In the rows, 128 means zero.
Group, then class:
[140 117 128 111 112 134 123 118 123 126 142 119 125 136 130 134 127 186
 117 133 148 114 124 132 137 134 132 130 119  92 126 133 120 115 195 133
 149 103 133 118 130 111 128 146 137 133] => HF.RT
[126  84 132 144 154 119 118 128 131 134 128 135 124 133 124 132 151  81
  83 178 126 114 121 123  65 152 117 131 118 111 205 201 147 120 230 129
 165 116 129 119 141 132  78 148 125 124] => QC.Nc
[153 116 123 110 133 132 130 128 126 122 143 107 129 119 133 131  98 204
 150 102 126 111 129 123  80 116 138 139 113  84 102 179 133 125 173 134
 139  99 130 121 137 111 157 178 128 118] => HF.GD
[125 110 135 145 148 123 123 134 132 138 123 134 127 125 127 123 141  26
 107 150 103 122 120 124  91 140 121 136 125 139 176 190 147 110 202 131
 135 134 123 121 137 138 117 121 133 120] => QC.BF
[145 118 126 100 134 131 125 118 128 128 139 125 128 128 130 132 102 151
 116 130 132 110 118 121 119 135 126 139 109  77 149 171 127 146 220 130
 130  76 126 116 134 112 107 202 122 112] => HF.TH
[142  92 139 112 133 132 123 124 121 123 138 137 133 129 133 132 120 160
 113 131 143 125 119 129 119 154 127 134 125 102 156 130 137 161 208 134
 131 100 130 113 141 111 132 168 127 122] => HF.GD
[123 127 130 144 127 132 123 117 128 132 118 140 122 147 129 117 126  87
 139 142 137 150 133 128 154 122 123 130 108 108 121 161 129 130 167 137
 142 105 131 129 118 130  66 125 128 135] => PR.ZM
[125 119 148 141 165 120 119 141 136 135 122 151 135 116 132 126 118  58
 113 128 117 140 127 118 105 132 115 120 143 159 151 121 129 177 115 118
  95 142 123 130 135 140 132 128 125 122] => Rd.Tm
[145 143 128 116 115 139 129 123 125 125 134 120 127 120 132 131  99 108
 157 108 133 128 130 122 162 112 132 131 112 103  93 151 119 143 147 139
 114  92 128 121 125 115 162 153 137 120] => HF.RT
[127 125 132 136 127 130 127 125 127 126 120 149 125 139 125 129 128 118
 108 139 135 147 131 128 140 146 120 136 122 116 149 125 136 160 170 129
 135 102 124 117 124 125  88 154 119 123] => PR.ZM
[139  88 129 105 133 131 129 130 125 131 142 121 138 115 130 138 119 173
 146 129 145 111 125 135 140 142 134 131 139  98 131 154 127 148 159 138
 112 113 130 113 129 107 152 159 132 128] => HF.GD
[147 129 126 109 105 135 131 123 123 119 148 107 132 124 135 136  95 214
 154  85 144 115 122 132 159 120 141 138 127  77  99 126 119 122 210 136
 121 114 127 113 133 104 164 159 138 125] => HF.GD
[125  93 133 143 141 123 121 131 131 136 126 131 124 133 125 127 140  34
 127 155 111 122 120 120  92 134 122 132 117 123 171 223 147 109 207 133
 144 130 127 121 134 133 124 133 138 121] => QC.Nc
[123 108 128 140 140 132 128 124 132 131 120 140 127 127 128 129 126  90
 153 131 132 153 129 131 160 142 128 141 132 114 137 173 131 166 163 132
 109 117 123 128 124 120  87 156 122 124] => PR.Bq
[103  68 116 144 151 130 130 114 127 139 106 163 119 149 127 121 177  51
 106 213 142 149 131 140 161 176 114 137 133 135 219 178 141 161 130 127
 146 114 129 138 118 132   4 150 101 133] => PR.JN
[118 124 134 142 173 115 118 141 133 135 128 139 132 123 127 128 150 126
  91 176 135 126 134 121  59 147 118 109 141 144 161 114 122 159  95 109
 124 119 129 142 127 140 101 140 114 123] => Rd.FM
[137  92 122 114 143 124 128 125 125 128 145 122 137 131 126 140 140 206
 103 169 151 103 124 132  89 170 123 125 128  71 181 169 126 152 223 125
 141 103 129 115 127 111  93 205 116 120] => HF.GD
[138 114 134 124 154 129 131 118 131 126 134 124 128 119 125 135 126 173
 110 144 133 112 129 125  71 145 127 127 115  83 125 162 132 135 180 130
 148  74 133 124 134 117  89 170 121 123] => HF.TH
[124 132 146 138 131 124 120 141 133 133 126 147 134 132 131 121 129  61
 118 130 125 142 122 124 147 133 121 117 135 169 141  78 127 159 100 123
 105 145 127 129 126 138 162 103 133 123] => Rd.Tm
[140 128 136 115 123 130 132 129 127 128 135 119 131 123 130 134 123 170
 141 115 135 121 130 131 124 131 133 128 129 108 100 130 120 133 136 135
 127 107 131 121 129 111 147 143 130 129] => HF.GD
[127  75 138 143 162 124 121 127 137 135 121 149 122 137 129 123 128  99
 106 143 129 143 123 119  65 134 119 128 126 132 178 164 154 146 179 128
 157 128 126 126 136 137  76 130 123 129] => QC.GJ
